Each row of numbers belongs to one of the things below and depends on some of the facts about them. Some rows are named. Which thing is each other row?

How the things are related:
taklu (Σ 232) (Θ 764) (ζ laper)
kekon (Θ 650) (ζ debusta)
dela (Σ 23) (β lepa) (Θ 77) (ζ norom)
trekle (Σ 105) (Θ 77) (ζ drasko)
tristumun (Σ 24) (Θ 650) (ζ laper)
pufar (Θ 77) (ζ ritas)
goluzum (Σ 24) (Θ 650) (ζ bafos)
vukes (Σ 627) (β tropo) (Θ 77) (ζ tropo)
goplosten (Σ 968) (β floruplo) (Θ 77) (ζ dokadrek)
vamur (Σ 831) (Θ 764) (ζ debusta)
narigal (Σ 232) (Θ 764) (ζ stoko)
plege (Σ 928) (Θ 764) (ζ lepa)
nibol (Σ 627) (Θ 764) (ζ dribraskim)
drogas (Θ 764) (ζ ritas)
flapus (Σ 994) (Θ 764) (ζ trebafur)
virotro (Σ 867) (Θ 77) (ζ ritas)
setro (Θ 650) (ζ bafos)
vineklel (Σ 232) (Θ 764) (ζ lepa)
gedim (Σ 968) (Θ 77) (ζ ritram)
latru (β debusta) (Θ 77) (ζ debusta)
pefliski (Σ 763) (Θ 650) (ζ drasko)
nabru (Σ 153) (Θ 77) (ζ laper)
ledros (β skemevu) (Θ 764) (ζ skemevu)
brudun (Σ 995) (Θ 650) (ζ trutanek)
plibazis (Σ 968) (Θ 650) (ζ bafos)
gedrar (Σ 867) (Θ 764) (ζ laper)
flipese (Σ 23) (Θ 764) (ζ trutanek)
veklon (Σ 995) (Θ 77) (ζ skemevu)
dunil (Σ 627) (Θ 77) (ζ trebafur)
radrin (Σ 994) (Θ 77) (ζ tropo)
raflo (Σ 105) (Θ 764) (ζ tabanir)
binefan (Σ 105) (Θ 77) (ζ stoko)
duflir (Σ 78) (Θ 764) (ζ dribraskim)
skoter (Σ 24) (β fliplozer) (Θ 77) (ζ trutanek)
visak (Σ 968) (Θ 650) (ζ tabanir)
zaple (β trebafur) (Θ 764) (ζ drasko)
kazor (Σ 856) (Θ 650) (ζ norom)
fliplozer (Σ 928) (Θ 77) (ζ skemevu)
nesik (Σ 928) (Θ 77) (ζ trutanek)
skimon (Θ 650) (ζ dribraskim)
bronem (β tropo) (Θ 650) (ζ trutanek)
plusko (Σ 421) (β bafos) (Θ 764) (ζ skemevu)
bribran (Σ 153) (Θ 650) (ζ skemevu)
drotrepar (Σ 627) (Θ 764) (ζ ritas)
tridren (Σ 153) (β trutanek) (Θ 77) (ζ drasko)
grogo (Σ 105) (Θ 650) (ζ loplik)
leste (Σ 78) (β ritram) (Θ 650) (ζ skemevu)
fediplam (Σ 78) (β duflir) (Θ 764) (ζ stoko)
niler (Σ 995) (β debusta) (Θ 650) (ζ stoko)
grefo (Σ 24) (Θ 650) (ζ stoko)
lostes (Σ 995) (Θ 764) (ζ ritas)
nikun (Σ 23) (Θ 650) (ζ dribraskim)
flimam (Σ 856) (Θ 650) (ζ tropo)
vulum (Σ 867) (Θ 764) (ζ bafos)
neguplu (Σ 867) (Θ 77) (ζ stoko)
keplel (Σ 856) (Θ 764) (ζ dokadrek)
trabrestis (β napegi) (Θ 650) (ζ drasko)
mazo (Θ 764) (ζ ritram)
flana (Σ 995) (Θ 764) (ζ tabanir)
puskate (Σ 763) (Θ 77) (ζ skemevu)
zeva (Σ 994) (Θ 764) (ζ stoko)
sumibrom (Σ 994) (Θ 650) (ζ bafos)
feflem (Σ 856) (β zostem) (Θ 650) (ζ bafos)
trikek (Σ 78) (β plege) (Θ 77) (ζ ritram)
fonita (Σ 867) (Θ 650) (ζ tropo)
tronun (Θ 650) (ζ tropo)
laklan (Σ 24) (β dokadrek) (Θ 77) (ζ ritram)
klugom (Σ 105) (β zostem) (Θ 77) (ζ norom)
kulok (Θ 650) (ζ trebafur)
greklu (Σ 995) (Θ 650) (ζ dokadrek)
ristir (Θ 650) (ζ laper)
nagul (Σ 105) (Θ 764) (ζ dribraskim)
klotoplus (Θ 77) (ζ tabanir)
drize (Θ 650) (ζ stoko)
nanel (Σ 994) (Θ 650) (ζ ritram)
romegal (Σ 867) (Θ 650) (ζ skemevu)
solete (Σ 24) (Θ 650) (ζ tropo)
gatru (Σ 78) (Θ 650) (ζ drasko)
fipofe (Σ 421) (β trebafur) (Θ 650) (ζ norom)
suven (Σ 968) (Θ 764) (ζ tropo)
suko (Σ 421) (Θ 650) (ζ stoko)
lutos (Σ 24) (β trebafur) (Θ 650) (ζ trebafur)
drikik (β zostem) (Θ 77) (ζ debusta)
dibam (Σ 996) (Θ 650) (ζ debusta)
dibes (Θ 77) (ζ dokadrek)
bavibris (Θ 650) (ζ bafos)
klostapin (β loplik) (Θ 764) (ζ bafos)
donan (Σ 105) (Θ 764) (ζ trebafur)
seplo (β trebafur) (Θ 650) (ζ norom)
grudi (Σ 153) (β ritram) (Θ 764) (ζ stoko)
stonos (Σ 232) (β flana) (Θ 650) (ζ trebafur)
greflek (Σ 831) (β dokadrek) (Θ 764) (ζ dribraskim)
natom (Σ 996) (Θ 650) (ζ dribraskim)
riroskek (Σ 105) (β dribraskim) (Θ 650) (ζ ritas)
floruplo (Σ 968) (Θ 77) (ζ norom)
skogum (Σ 421) (Θ 764) (ζ dokadrek)
kazil (Σ 928) (β fliplozer) (Θ 764) (ζ drasko)
bufes (Θ 650) (ζ norom)
faklam (Θ 764) (ζ tropo)
kleplok (Σ 995) (β tropo) (Θ 764) (ζ dribraskim)
fifik (Σ 24) (Θ 650) (ζ skemevu)
pulun (β trebafur) (Θ 764) (ζ norom)
bistedri (β dunil) (Θ 764) (ζ tropo)
trufitrir (Σ 928) (Θ 77) (ζ ritas)
pluver (Σ 856) (Θ 650) (ζ debusta)
klograstu (Σ 153) (Θ 650) (ζ norom)
ravegen (Σ 105) (β bafos) (Θ 650) (ζ klegul)
minunel (Σ 994) (Θ 650) (ζ ritas)
napegi (Σ 994) (Θ 650) (ζ dokadrek)
dezu (Σ 24) (β lepa) (Θ 764) (ζ drasko)
nisusik (Θ 650) (ζ skemevu)
tistil (Σ 421) (β tufam) (Θ 764) (ζ drasko)
stovebik (β duflir) (Θ 77) (ζ trebafur)
goklo (Σ 78) (Θ 650) (ζ dokadrek)
flimok (Σ 78) (Θ 764) (ζ tropo)
maflan (Θ 77) (ζ klegul)
zuplu (Σ 105) (Θ 650) (ζ dokadrek)
tufam (Σ 996) (Θ 650) (ζ zostem)
plopla (Σ 763) (Θ 650) (ζ dribraskim)

Named rows:
kazor: [  9  -8  -7  -9  10  -5  -7  -6  -8  -7   2  18 -53 -16  -1  10  -4  -1
  22  26 -10 -21 -18   7  16  21  12  10 -16  -6]
flimam: [  8  -6  -2  -7   9  -2 -18  -6 -10  -6   0  22 -58 -15   0   5  -6  -4
  23  24  -7 -23 -21   1  17  16  20   7 -15  -4]
maflan: [  7 -12 -11  -3  11 -15   2  -5 -10 -11  12  11 -48  -9   7   8 -19 -11
  10  26   2 -16 -12  -5  25   5  11  -5 -11 -14]
skogum: [  4  -4 -10   6   8 -19  11  11 -10   8   9   1 -38 -14   5   3 -12  -8
 -14  13   7 -25  -6 -15  14 -10   6  -8 -30  -4]
latru: [  1 -18 -15   7  15  -9  -3   1  -5 -20  17  14 -50 -18   4   9 -18 -12
   7  32   1 -19 -13  -8  27   6   7   0 -13 -20]
tristumun: [  9  -1  -8  -9  14  -4  -1  -9  -3 -11  -2  20 -55 -13   1   7  -6   2
  21  24  -4 -24 -16  -2  30  17  10   9  -9 -11]
fediplam: [  1   0 -11  11  19   0   5   9   8  -6  -8  14 -48 -24   1   0   8   6
   2  15   9 -44 -15 -14  33   1  -4   2 -20 -16]
duflir: [  4  10  -6   5  18  -6  12   4   7  -4  -6  10 -46 -16   2  -2   4   2
   1  12   4 -36  -8 -14  31   7   2   7 -26 -11]
goplosten: [ 11 -24 -22  10  14 -17 -11  13 -14  -7  27  16 -43 -23   3   2 -14 -18
  11  23  -9 -12 -12   1   6   6   6  -6 -10  -4]
ritram: [  5 -10  -9  -1  11  -1   8   9  11   8   5  13 -47 -15   3   9 -13  -4
  -6  25   3 -18  -6   0  22  -7  22   0 -20 -15]
grudi: [ -8 -26  -8  12   1  -8  -4   9 -11   6   5   1 -43 -25   3  18  -9  -2
 -15  28   9 -32 -21  -5   7 -11   6  -9 -41 -14]
lutos: [  2  -7  -5 -15  16  10  -9 -11   0 -17   3  28 -54 -41  -9   8  -2   1
  27  22   4 -10  -5 -18  29  12  -8   1 -13 -13]
klograstu: [  2 -23  -9  -6   0 -17  -1  -4 -22  -2  16   6 -48 -13   4  21 -27 -11
   0  36  -1 -12 -15   1  11   1  16  -3 -25  -8]
radrin: [  1 -36  -4   0  -6 -19 -21  -1 -32   4  25   4 -46 -13   6  18 -30 -24
   1  33  -3  -5 -21   5  -8  -3  27 -14 -30  -2]
drize: [  8 -16 -15  -4   8 -11   4  -3 -14  -3   5  14 -51 -12   7  11 -18  -6
   9  28   6 -24 -15  -3  26  -1   8  -7  -7 -10]
virotro: [ 16  -9 -19   2  17 -19   4   4 -10  -9  17  16 -45 -11   7  -3 -15 -16
  13  18  -3 -16  -7  -5  22   6   6  -6  -2  -4]
tistil: [ -1  -9 -13  12  13 -15   8  17  -7   0  14   3 -39 -23   2   4 -11  -6
 -15  17   5 -26  -6 -17  16  -9   2  -6 -31  -9]

Name these rows:
No name comes twice in this set of rows, the named rows included.
[ -1   1   1   3   9 -10   0   5  -8   4   0   6 -46 -13   4   1  -8  -4
  -7  14   8 -29 -12 -17  19  -7  15  -5 -31  -6] => faklam
[  4  -8  -7  -4   9 -11  -4  -2 -14  -8  10  16 -55 -11   5   5 -22 -11
   7  27   4 -19 -13 -12  25   0  19  -2 -11  -7] => tronun
[ -4  -5  -7   8  13  -9   3  10  -3  -3   5   5 -43 -22   0   6  -4   1
  -9  18   5 -29 -11 -15  20  -3   4  -1 -33 -13] => klostapin
[  2 -19 -16  -7  11  -6   1   2 -14 -12  24  18 -45 -39  -3   7 -22 -14
   7  25   9   0   6 -23  20  -8  -9 -12 -14  -5] => fipofe
[  7 -13 -10  -5  11   0   9   8   5  14  -2  14 -47 -13   5  11 -11   0
  -2  23   7 -22  -8   3  22 -12  19  -9 -15 -14] => stoko
[  0 -32  -5   5 -10 -18  -8   8 -27  25   8  -5 -36 -19   5  22 -13  -8
 -15  24   4 -22 -21   7 -15 -14  13 -18 -47   0] => zeva
[  2 -25  -7  -4   2 -18  -5  -7 -21  -5  17   4 -47 -10   6  19 -26 -14
   4  34   1 -10 -16   2  12   2  17  -9 -24 -13] => nabru
[ 10 -19 -21   0   8 -18   7   4 -18   0  13  13 -47 -12   9   8 -24 -12
   3  27   7 -20 -11  -6  21  -8   7 -12  -5  -5] => suko
[ 17 -15 -21   3  16 -17   3   5 -13  -4  11  17 -45 -12   9  -2 -13 -14
  16  18   2 -22 -10  -2  23   1   3 -12   2  -6] => neguplu
[  6 -21 -11  -4  -3 -23  -8 -10 -17   3  15   8 -45 -14   4  22 -27  -8
  -3  33   0  -8 -22  -5  11  -2  17  -3 -21 -11] => bribran

The same things again, as new rows of numbers:
Some things and their rows:
kazor: [-16  24  -4  24  49   2  22  18 -30   7  -6  -1 -25  25  20   6  15  -7
 -31  29 -20  -1   7  16  -3   0  -6 -23 -58  18]
fifik: [-24  17  11  25  51  21  30  15 -25  14 -12   7 -19  20   2  25  20  -6
 -33  19 -28  -1  -2  -2  17  -2 -14 -22 -46  11]
radrin: [-33   8   0  28  43   6  19  35 -26   2   0  20 -19  31  19  10  13 -14
 -17  35 -33  -8  -3   3 -18   9 -10 -16 -54  20]
faklam: [-42  33  -1  49  43   3  13   0  24 -11   0  17 -39  35  12 -13   3  -2
 -25 -17  -4 -23  23  -8  -1  16 -25 -30 -17  17]
zuplu: [ -9  26 -14  34  43 -18  21  22 -25   3  20  19 -39  24  11 -13   2   0
 -24  18 -21  12  10   3  -3  -3   6 -55 -51  17]
mazo: [-36  35   2  49  40   1  12   2  24  -6  -2  16 -32  34  10 -17   5  -1
 -29 -23   0 -21  27   2   1  20 -23 -31 -24  11]
bistedri: [-39  23 -13  43  44   9  13  -5  26  -4  -6  19 -34  43   8 -18   5   4
 -18 -16  -3 -19  19  -6  -1  15 -32 -25 -14  12]
skogum: [-39  30   9  44  42  13  13   3  21  -4 -16   9 -22  35  14  -3  13  -5
 -30 -18  -4 -29  24   6   1  21 -30 -14 -29   9]
drogas: [-34  35   2  48  40   0  12   2  23  -7  -2  15 -32  34  11 -16   5  -1
 -28 -24   0 -21  29   3   1  20 -23 -32 -24  10]
nesik: [-27  16   1  41  39  17  25  16 -12   1   4  21 -30  23  -7  20  15   5
 -27   2 -28   9   8 -12   9   5  -7 -33 -47  -5]
vukes: [-29  32 -23  21  58  30  26 -16  -1   3 -21 -16 -49  18  -1  12   3  11
 -32  21  -2  -5   6  21  11  10 -20 -15 -38  17]
nanel: [-17   9   1  24  41  -2  21  36 -35  10  -2  15 -14  28  20  11  15 -11
 -21  35 -34  -3  -3  10 -11   0  -8 -21 -65  18]
dela: [-16  32 -30  19  53  -8  18  10 -15   8   5   4 -29  35  19 -33   5  -7
 -26  23   0   6  17  29 -12  13  -6 -35 -43  22]
kazil: [-34   0  -1  50  31  15  13   8  24  -1  -5  39 -16  48  -8   0  18  16
 -10 -33 -17 -15  19 -15   4  15 -38 -25 -28 -15]
zostem: [-22  33   0  53  49   7  30   0 -13   7  -7   1 -31  17  18 -20  17   6
 -42  15 -19   9  12   2   2  15  15 -31 -38  29]
seplo: [-10  32 -20  24  45  -9  29 -11 -19  14 -13  -6 -50  23   8  -2   4  -3
 -26  21 -10  23   6  11   4 -24  -6 -23 -34   5]
laper: [-27  35  -5  34  43   5  23  -2 -10  -1   8  -2 -35  14  12 -13  16   6
 -43  14  -5   8  10   6   3  10  -1 -31 -40  28]

Name these rows:
No name comes twice in this set of rows, the named rows included.
[-13  35 -18  34  32 -13  17  29 -11   7  15  23 -34  20   8 -16  -6 -11
 -26  10 -20  14   8   3  -5   8   4 -51 -53  17] => binefan
[-18  35  -3  26  57   5  30   5 -20  11   1   2 -36  17   5  -1   7  -6
 -37  16 -14   6   7   4  17  -1  -4 -43 -36  20] => nisusik
[-26  39  -3  33  36 -10  28 -10 -11   4  -1  -5 -47   9  12 -10   8  -4
 -39  18  -5  19   5   8  -1  -7   1 -21 -31  23] => trebafur
[-25  23  -7  25  51   6  22  16 -29   4  -3   1 -33  25  21   9  12  -9
 -27  37 -24  -3  -1   3  -5  -4  -7 -22 -49  27] => flimam
[ -9  16 -18  52  49  -7  27  20 -17  14  -2  28 -29  39  12 -29   5   4
 -16  13 -31  12  16   6  -9  12  14 -46 -45   7] => klugom
[-36  20  -2  39  43  16  13  -3  22   1 -21  10 -17  43  10  -9  16   2
 -22 -19  -2 -25  23  10  -1  20 -38 -10 -27   3] => tistil
[-30  13   7  36  45  21  28  18 -12   7   5  27 -22  24 -13  17  16   0
 -27   0 -29   7   4 -15  16   7 -12 -37 -38  -2] => fliplozer
[-16  25  -4  26  36  20  22  17 -22  14 -17   1 -22  17   7  29  12  -6
 -35  18 -30   4  -4  -2  12  -5 -12 -19 -60  10] => grefo
[-37  22   9  42  38   0  11  17  14  -3 -10  19 -16  39  19 -11   9 -11
 -22 -10  -9 -31  21  11 -11  23 -29 -16 -35  15] => keplel
[-38  12  12  56  29  10  13  14  22  -6   0  37 -22  37  -4   6  13   7
 -18 -32 -20 -18  19 -19   5  16 -29 -29 -30  -6] => plege
[-37   7  14  43  30  -4   9  35   8  -2  -7  34  -5  43  20  -6  12 -12
 -11  -5 -22 -33  13   7 -19  24 -31 -13 -45  12] => flapus
[-30  45  -6  27  56  26  26  -7  -9   3 -15 -16 -35  17  10   9  15  -5
 -46  13  -4   0  16  13  11   9 -10 -17 -39  12] => dunil

